B:
1: [-313 -125  224   75  171 -245  -34  -86  -87  157 -225 -172 -350  263
  -49 -221  -32 -121  -82]
2: [  73   33   21   89 -137  142  -68 -111   86   17 -142   53  -30   94
   91  -70  111    2   -5]
3: [ 230   95  226  140   13 -149  -39  -10  -60  349  -10 -111   97  254
   -9 -221  -11 -143   62]
4: [ 113   32   -1  123 -243  210  -12  -99  108  -36 -151  132   27   27
  129  -51   64   27   33]
5: [  70  137  -86    3 -105  243    7  140  334    4 -106  294  -40  -12
  368  297  109  214   10]
6: [ 144 -140   62  127  236  -96 -269 -286  260  179  -22  -17 -246  199
  -29  -54  292  -70 -126]
7: [ -86 -103  152  -80 -384  125   50  180  -26 -118 -119   70  -75 -275
  174   73    7 -110  162]
8: [  62  -97  117  107 -421   95  118  -48 -110  117 -141  -12   85    1
  244 -143 -197  -50   72]
9: [-156   19  123 -200  246   52   35  239  317   -4 -214   51 -261   -9
  183  277  113   -2   66]
10: [ 260   66   27  214  -40  -17  -66 -316  -69   43  249   40  202  118
 -218 -286  -63  196  -53]
11: [ 145  -60 -198  118 -307  211  -38 -137  -66  147   28  -19   -2   84
  183 -129   95  111  -97]
12: [   8   18   89  -93  217   76  -44   29  313  130   44   -2 -155  -10
   93   91  113   63  -57]
13: [  80 -154  122   12 -173   33   38  -43  -85  -83  -42  -65  -23 -122
 -120 -155   19 -169  158]
14: [ 126 -180  153  -17   32  -65  -99 -119   77  -93 -114   14  -86   -8
  -89    9  135 -149  129]
15: [ 262  -30  -34  -32   -3  110  -52  -44   31  223   37 -152   26  108
   60  -85  165  -56   13]
16: [  12    0  117   17  -33  -37   24  -15  -61  -68  181   23   21 -108
 -165 -122  -66   89   54]
17: [ 115  240  174  -54 -109  266  -94  123  306  128   22   69   38 -112
  196   59  173  -13   16]
18: [ 252  -15  145  199  -29 -130  -31 -134   93  263  -93   87   82  261
  185  -31  -85   13   13]
19: [  36  -50  -40   99 -108   -7  101  -50  -78  -95   65  122   25   -6
  -44  -56 -119  176   50]
20: [ -19 -127   31   13 -322   51  131   95 -186   43  -69  -41  -24  -71
  135  -84 -103  -46  101]
21: [ 318    6   -8  -50  187   -9 -184   26   49  282   90 -205  -60  151
  -85  -86  388 -175   28]
22: [ 193   63  -30  169  -51  -13  -21 -226 -194  193  272 -107  153  173
 -162 -359  -69  180 -102]
23: [ -54  120  188 -134  187  133   81  102  247   65  -43  -64  -68  -27
   18   -8    0    5   26]
24: [ 389   45   60   27 -245  208  -79  -30   81   76  -70    4  173  -11
   77  -56  199 -161  149]
25: [  69   82   81  -98 -213   90   -5  130 -172   -6  290  -58  121 -223
 -105 -120   21   65   76]
26: [ 321  -66  155  158  112   10   51 -214  203  221   58  -83   52   72
 -105 -246  -20 -136   41]
27: [  34   31  125   70   78   20 -226 -111  203   63 -149   30 -191  130
    9  -29  291 -107  -37]
28: [ -72  102  255   29   91  -55  155    5  -71   87 -150 -121   34  175
  -98 -240 -202  -50   80]
29: [ 256  -88  -15  -64  194  119   59 -138  219   35  149  -56   45  -41
  -99  -36   32   72   31]
30: [-123  -24  172   33 -180   -4   99   32 -161   46 -198  -93  -52   77
   46 -185 -123  -92   71]
31: [ 224  145  203   63   81 -155 -151  116  100   64 -262  151   24  261
   61  137  201 -143  196]
32: [   4  112   46 -117   68  176   86  119  167   78  -35  -22  -13   14
  125   51    5   93   20]
33: [  21  175  384  -55  145  146   92   40  378   63 -119  -15   17  -65
    7  -66  -75 -114   88]
34: [  18 -281   74   84   -1  -71  -67 -278   33   -4   38  -47 -167  -15
  -86 -148    8  -20  -50]
35: [-109 -123   71   -5  159  -60  119  -67  -43  -57  -63 -109 -154   53
 -193 -168  -68  -25   54]
36: [ 335   41  -85   78 -354  149   95   52  -74  -26   59  168  270  -50
  128   31  -51  122  168]
37: [-171  207  290   25  213  116   -4 -167  348  135 -163  -12  -86  185
  115 -116 -115  123 -160]
38: [ -35  -40   18   -2   48  -66  -14  -60 -100  -11  221  -31  -53  -26
 -151 -122  -34  169  -41]
39: [ -86   64  154  -13  -33   -4  105   38 -108 -115   78   -8   28  -87
 -192 -160 -127   71   91]
40: [-176  -58   56  -26 -316   91   85   16 -286   71  -66 -167  -34   14
  102 -218 -134   28  -18]
41: [ 235  -77  165   69  144   21 -111 -139  361  118 -105   45  -97   57
   46   21  175 -158   43]
42: [ 122  136  220   35  -29    5   16    1  -16    6  -37   -3  133   57
 -114 -142  -36  -50  136]
43: [ 145  -11 -164   34 -134  104 -191   74   87   34 -113  136 -154   83
  190  170  396   -4   27]
44: [ 326  -81 -178  -65 -284  141   74   38 -331  -11  148 -136  224  -43
  -98 -148   66    0  168]
45: [ 127   36  -11  103 -189  165  -56  -51   94  -45 -131  114  -21   23
   65  -25  166  -28   60]
46: [  62  -82  -20   -2 -280   52    2   87 -215  144   86 -106  -14  -52
   78 -121   53  -35   30]
47: [  90  -20  -46  181 -143  131   -5 -223   48   88  -65   29  -24  145
   75 -179   14   78  -83]
48: [-113 -104  235 -114  490 -269 -462 -170  143 -153 -142  -76 -423  161
 -361   34  529 -215   -6]
49: [  32  114  209 -236  263   96 -164  100  237  196  166 -200 -107  -69
  -44   -5  259  -68  -43]
50: [ 153   76  -49  102   19  -55  -33  -41 -143   49  128    1   63  158
 -163 -154   62  108   24]
51: [  -7   58  381  139  263 -182  -98 -231  117  141   41 -105  -78  142
 -278 -330  -35 -104  -44]
52: [  75  -99  207   54   23  -97 -159 -115   27  -57 -137  -19 -128   40
 -162 -100  198 -224  114]
53: [ 581   38  -61   49 -268  210   36   71  103  101  -60  116  296   11
  180   93  150  -98  250]
54: [ 323  -69 -234  131 -118  -21  -52  -32  -33 -152  206  287   82  -39
  -69  128  139  224  107]
55: [ -51   42   41 -103   97  -77 -124   34 -143  -41  192  -70  -65    5
 -195  -65  129  122  -15]
56: [ 188  -21  -92  152 -216   42   88  -39  -66    1   67  162  116   30
   74  -29  -96  173   61]
57: [ 193  -20  -91  164 -386  276  143 -132  -32  207   82  -38  140   -9
  194 -248 -123  100  -55]
58: [ 354  123  -43  124 -328  112   40   94 -127   11  128  125  265  -49
  -22  -86   46   25  187]
59: [ -67   47  250  -29  427   13  -31 -175  459   75  -65   20 -160  113
    2   14  -29   98 -112]
60: [ -91  -56  203   36 -140   38  111 -115 -154  -61 -217 -147  -16   57
 -118 -303 -122 -149   97]
61: [ -55   21  224 -172  -77  278  237   88  318  -38 -190   52   54 -161
  293  123 -246   58   98]
62: [ 218   35  176  174  -86  -26  -34 -173   53   71   62   72  130   55
  -57 -167  -61   17   39]
63: [  60   -6 -133  -44 -339  262  -10  149  -57  -79   57   41  -45 -216
   70    5  223   -8   87]
64: [ 258   88   69   18 -163   45  -12   93  -78   79   74    4  164   -2
  -14  -66   71  -41  150]
65: [  -1  -26  243   28  -64  -10  103  -32  -48  228  113 -171   25  -36
  -16 -276 -194  -48  -13]
66: [-175  -34  316   35  120 -153 -114  -97    3   83 -173 -123 -216  148
  -94 -187   42 -156  -17]
67: [ -88 -118  158   -5 -250  -11  -11   62  -92   92 -198  -49 -121   10
  201  -30    1 -134   59]
68: [ 177 -104  250  153  144   38  122 -334  412   56 -192   87   36  116
   67  -83 -227   -8   24]
69: [-248  -92  206  -32 -109  -22   45   25  -67  -41 -243  -44 -176   23
   84  -64  -88  -75   49]
70: [ 104  -61  -83  -69  329   77   96 -144  148    2   66  -94  -38  112
 -150  -71   -7  153  -25]
71: [ -56   76  216 -130  179   88   35  174  292  154  -68  -57 -156  -51
  104   49   71  -90   37]
72: [   5   34  -29  115    1  -63  -15  -83 -122  -47   70   60  -20  115
 -145 -131    2  157    0]

[ -14 -138 -199  222  239 -208 -197  -18  202  167   62 -115  164    4
 -141  -31  238  283  -27   11  -41  202   78  110  143   63 -199  350]  28
[  84   41 -296  434   57   -7 -402  204  189  128    8 -184   54 -111
 -127  -46  246  255 -133 -140  -81 -250  243  149  491   84   22  -58]  58
[ 201  141  -90 -168 -295  -65  -12 -180   40   -6  -19  218   41    3
    9 -126   66 -161  108 -117  -56  -79  -79 -114  -45   89  -26 -129]  39
[  36   59   97 -371 -273  -65  164 -149 -324 -125 -123  126  -19 -240
  345  286  134 -242   78  -56    3   53 -217   38  -67  129  -63  -58]  2
[ 303  157 -270  -50 -561  -34  -72 -228 -227 -174  -77  259  -54   68
  -68 -232  102  -38  -35 -211  -35 -265 -211 -227   46  161   60  -55]  25
[ 185   47 -271 -269 -292  -72   75 -236 -136  -54 -174  119   41  -81
  116   14  269  -56   70   -8  -56 -119 -272  -64  105  194 -175    8]  56
[  -3 -178  199  322  304  406 -405   30  323 -283  134   34  -97  206
  229  -85   41   18  -58 -416 -101  -37  403 -102 -124   40  218 -243]  49
[ -41 -100  189 -241   40  131 -114  -70 -139 -168 -129  -48  -87    5
  242  310  225 -134  150 -103  -39  211  -78   46  -74   39 -183  -27]  41
[-100    4 -123 -192 -283 -113   10  -49 -432  -32 -158  -16   40  -86
   14  235  230  -18  -39    5   49  265 -530  101  171  169 -224  297]  24
[ 104  -79  137 -171  263  -46 -132  -58   30  -23   39  -51   76  -59
  269  225  150 -166  119 -198  -77  255  134  -78 -266   -8 -119  -98]  33
[ -38  147 -169  209   45  -33 -348  277  101  -33   43  -97 -144  -82
 -128   62   37  174  164 -105  -78 -232  422  261  215   78  215  195]  34
[ 124    9 -255  -19 -204 -160   44 -103 -340  -57    7  103  186 -144
  209   30  123  -72 -265 -249   35   60 -388 -158   28  248   22   77]  17
[ 154  -29 -269  -76 -467 -116   10 -260 -355 -268 -153  243  -92  176
  -30  -93  108  133  -62 -192  121 -166 -336 -130  120  240  -41  418]  46
[  59   74 -148 -336 -268 -307  142  -60 -378  -21 -108  163  127  -42
  184  220   11 -186  -46 -207  202   45 -449  -28  133  251  -86  313]  47
[-291  -17  128  311  203  337 -238  189  521   -3   72  -40  -65 -125
   78  -14  100   99   76   34 -155 -105  404  382  285   82  161 -184]  52
[-127  -71   17  198  261   88  -48  -18  450  -63  124   27  -57 -261
  200  -29  128  194  162  107 -219 -124  588  282  -54   81  179   18]  69
[-177 -373  462  201  367  368  -86 -261  691  119    8  -41  149  -70
  262  -14  397   35  -34  138 -168  360  196  177   92 -105 -383 -469]  31
[ 162  181 -317  405   80  -83 -466  328  233  224   36 -234   66 -202
 -164    4  206  177  -49 -156 -114 -342  416  191  512   37   90 -182]  10
[ -62  -39 -280  271  261 -151 -253  152   59   91  174 -105  199    3
  -74  -38   81  161 -135 -198  -41  226  -30   14   34  160   51  324]  23
[ 223    6   33 -101 -299  111 -150 -195  -92 -126 -172   70  -94   11
   82   36  269  -79   53 -134  -59 -110  -45  -83  101   10 -169 -261]  50
[ 155   14  -76 -237 -160   -8   -1 -204  -48  -23 -147   34   14 -130
  139   94  313  -89  141   31 -117    4 -100   -5   20   67 -222 -142]  36
[-131   89  -75  202  249 -183 -135  321  202  210  157  -69  207 -258
  138  161  -38   -8  -93 -166   48  -19  211  261  289  161  166   76]  4
[ 250  -65   99  117  150  142 -339   12  381  -99  -37   85  -41  225
  197   -9   44  -67   29 -439   75 -378  430  -94  220   38   32 -282]  22
[ 176    4  132 -370 -236  -10   41 -134 -363 -343 -178  179 -179  -31
  437  328   37 -226  112 -307  121 -214    8  -74  -72  139   48    0]  11
[  -2 -123  -99 -160 -230  -87 -110 -140 -487 -200 -175    8  -55  194
  -28  178  206   68  -26 -170  113  260 -484  -64   41  141 -249  467]  15
[-172   57  -83   85  115 -180 -108  157  152  105   78  -33   32 -144
  -61  100   39  138  137   45  -24   57  208  322  151  104   55  346]  60
[  44   76   -7 -331 -276  -87  -42 -148 -249 -129 -105  129  -91  116
  -45   94   85 -124  232  -72    9  159 -240  -33 -134   81 -135  231]  35
[ 214 -216  100   95  366  119 -285 -106  466 -220   29  139  -71  365
  223  -74    9   54  114 -429   64 -265  546 -142  -45   60   48   20]  65
[ -15  -31  335  -58   55  208 -331   15  230 -142  -49   62 -183  288
    5   85   15 -106  252 -239   32   28  261   54    9  -64  -58  -78]  44
[ 166  197 -337  228 -231 -262 -253   74   51  191   84   73  150   59
 -327 -241   22   92  -93 -199   19  -94  -67  -38  265  108   36  138]  16
[ 122 -366 -142  -75 -142   14   29 -480  -49 -144 -247  129   86  322
   65  -80  398  187 -137  -84  116  132 -498 -175  206  174 -500  308]  3
[ 186  -98  262 -270  -81  -21  -10 -292   40 -242  -83  237 -163  164
  226   92   36 -103  244 -200   76  -70  236  -92 -225   -8  -81   58]  20
[  -9  -86 -179  437  150   47 -366  106  286   92   46 -134   69   18
 -135 -110  225  285 -118 -112  -74  -53  207  124  349   68  -40   52]  64
[ -12  -34 -349  125   67 -199 -135   24 -184   30   76  -94  162  -91
  -43   19  190  172 -123  -94  -71  241 -211   -7    0  183  -43  370]  32
[-192  -73 -248   47  691   -1 -240  275  352  145   48 -398   85 -314
  136  319  361  187  271  170 -290  137  428  386   76  100  -65  156]  68
[-111   -2  -20 -235 -367  108  208 -185 -273 -174 -123  204   26 -184
  323  109  156 -168  -85  -23    0   57 -473   46   82  265  -28  -33]  27
